Each row has a name. After each piece below comes the name of the row it's from, unless a question asks for something else. Each question is about the rows just above it.

[112 139 177 104 161] = J729
[140 139 182  77 181] = J387
[154 114  52 155 128] = J418
[123 108 114 186  79] = J521
[140 121 119 127 141] = J732
[118  97 139 106 120] = J661
[136 149 130 140 141] = J7
[140 121 119 159 139] = J80
[146  80 123 190  64] = J332
[129 154 114  52 155] = J773
[113  78 121 148  84] = J675
How many entries does [154 114  52 155] have? => 4
Put [ 64 190 123  80 146] back in order: which row is it? => J332
How many entries does [140 121 119 127 141] have? => 5
Count the entries of [140 121 119 159]: => 4
Which row holds these entries in another order? [128 155  52 114 154] => J418

[ 86 185 135 162 148 155 124 116 136  69 139  71 161 171 154  77] -> J675
[189 186 139  78 130 132 142 168 113  65 138 114 111 132 164  97] -> J661
[ 78 168 132 138 189  65 164 130 139 114 132 114 111 142 186  97] -> J521
Which row holds these entries in another order? [ 65  78  97 111 114 114 130 132 132 138 139 142 164 168 186 189] => J521
Which row holds these entries in another order? [164 142 111 189 114 132  97 114 130 132 138 186  78 168 139  65] => J521
Number of entries in [189 186 139  78 130 132 142 168]: => 8
Number of entries in [ 78 168]: => 2
Count the entries of [189 186 139  78 130 132 142 168 113  65 138 114 111 132 164  97]: => 16

[131 110 127 139 127 127  91 129  93 133 141 135 172 151 108 114 151 126
 130  96 173 114 155]  J661
[155  93 127 135 172 114 130 127 108  96 173 139 133 127 141 131 126 110
 151 114 129  92 151]  J610
[133 136 128 125 126 118  93 130  88 128 122 137 170 152  92 108 147 130
 137  94 165 129 147]  J418
[121  70 124 159 127 148 137 125 153 138 119 118 115 115 177 153 130 116
 107 141 134  92 138]  J332
[131 110 127 139 127 127  91 129  93 133 117 135 172 151  83 102 145 134
 143  95 158 140 143]  J675
How many entries does [131 110 127 139 127 127  91 129  93 133 141 135 172 151 108 114 151 126
 130  96 173 114 155] have? => 23
Which row holds these entries in another order? [108 151 110  96 173 141 127 114 127 127 126 130 151 172 131 135  93  91
 114 155 133 139 129] => J661
[138 121  70 124 159 127 148 137 125 153 138 119 118 115 115 177 153 130
 116 107 141 134  92] is which row reordered? => J332
[155 114 173  96 130 126 151 114 108 151 172 135 141 133  93 129  91 127
 127 139 127 110 131] is which row reordered? => J661
How many entries does [121  70 124 159 127 148 137 125 153 138 119 118 115 115 177 153 130 116] have? => 18

[137 134 149 176 129 107  97 181 144  85  97] -> J418
[132 114 101  79 134 141 142  77 102 181 134] -> J521
[124 146 144 112 123 162 155 117 163  78 184] -> J332
[163 124 146 162 144 184 116 123  78 155 112] -> J387
[ 93 161 104 100 161 131 118  78 107 142 165] -> J7
[161 104 118 107 142 131  93 100 165  78 160] -> J675
[149  91 143 139  70 137 191 150 138 134 127] -> J732
[ 75 183 128 139 143 128 123 109 126 114 185] -> J80
Count the entries of [132 114 101  79 134 141 142  77 102 181 134]: => 11
Put [112 123 162 155 117 163  78 184 124 146 144] back in order: which row is it? => J332
[ 78  93 100 104 107 118 131 142 161 161 165] is which row reordered? => J7
How many entries does [ 93 161 104 100 161 131 118  78] have? => 8

[168 168 139  68 124 135 118 126  88 145 102 124 141 104 139 136 147 155
 149 157 141 148 154 142 149 175 176 122 151 160 145 137] = J675
[122 175 142 176  88 139 104 147 140 118 136 126 145 141 124 154 149  68
 151 102 137 148 139 135 160 155 168 124 168 145 157 149] = J521
[139 122 118 145 104 141 168 124  88 139 151 135 160  68 155 137 147 175
 136 149 176 145 157 126 102 142 168 154 124 148 149 142] = J729
Which row holds these entries in another order? [137 145 160 151 122 176 175 149 142 154 148 141 157 149 155 147 136 139
 104 141 124 102 145  88 126 118 135 124  68 139 168 168] => J675
Put [ 68  88 102 104 118 122 124 124 126 135 136 137 139 139 141 142 142 145
 145 147 148 149 149 151 154 155 157 160 168 168 175 176] back in order: which row is it? => J729
[ 68  88 102 104 118 122 124 124 126 135 136 137 139 139 141 141 142 145
 145 147 148 149 149 151 154 155 157 160 168 168 175 176] is which row reordered? => J675
How many entries does [168 168 139  68] have? => 4
Put [149 154  88 147 126 142 151 168 149 168 141 102 104 145 157 139 176 155
 136 135 124 160 141 122 145 175 118 137 124 148 139  68] back in order: which row is it? => J675

[121 154 129 114 117 111 104 129 177] = J387
[155 125  97 122  91 127 118 152 125] = J332
[ 97  91 152 117 127 122 125 125 155] = J7
[129 154 111 114 121 128 117 177 104] = J729
Put [ 91  97 117 122 125 125 127 152 155] back in order: which row is it? => J7
Count the entries of [ 97  91 152]: => 3
[111 104 117 154 177 128 114 121 129] is which row reordered? => J729
Put [125 155 125  97 122  91 127 118 152] back in order: which row is it? => J332
[104 111 114 117 121 129 129 154 177] is which row reordered? => J387
[155 125 125 122 127 117 152  91  97] is which row reordered? => J7

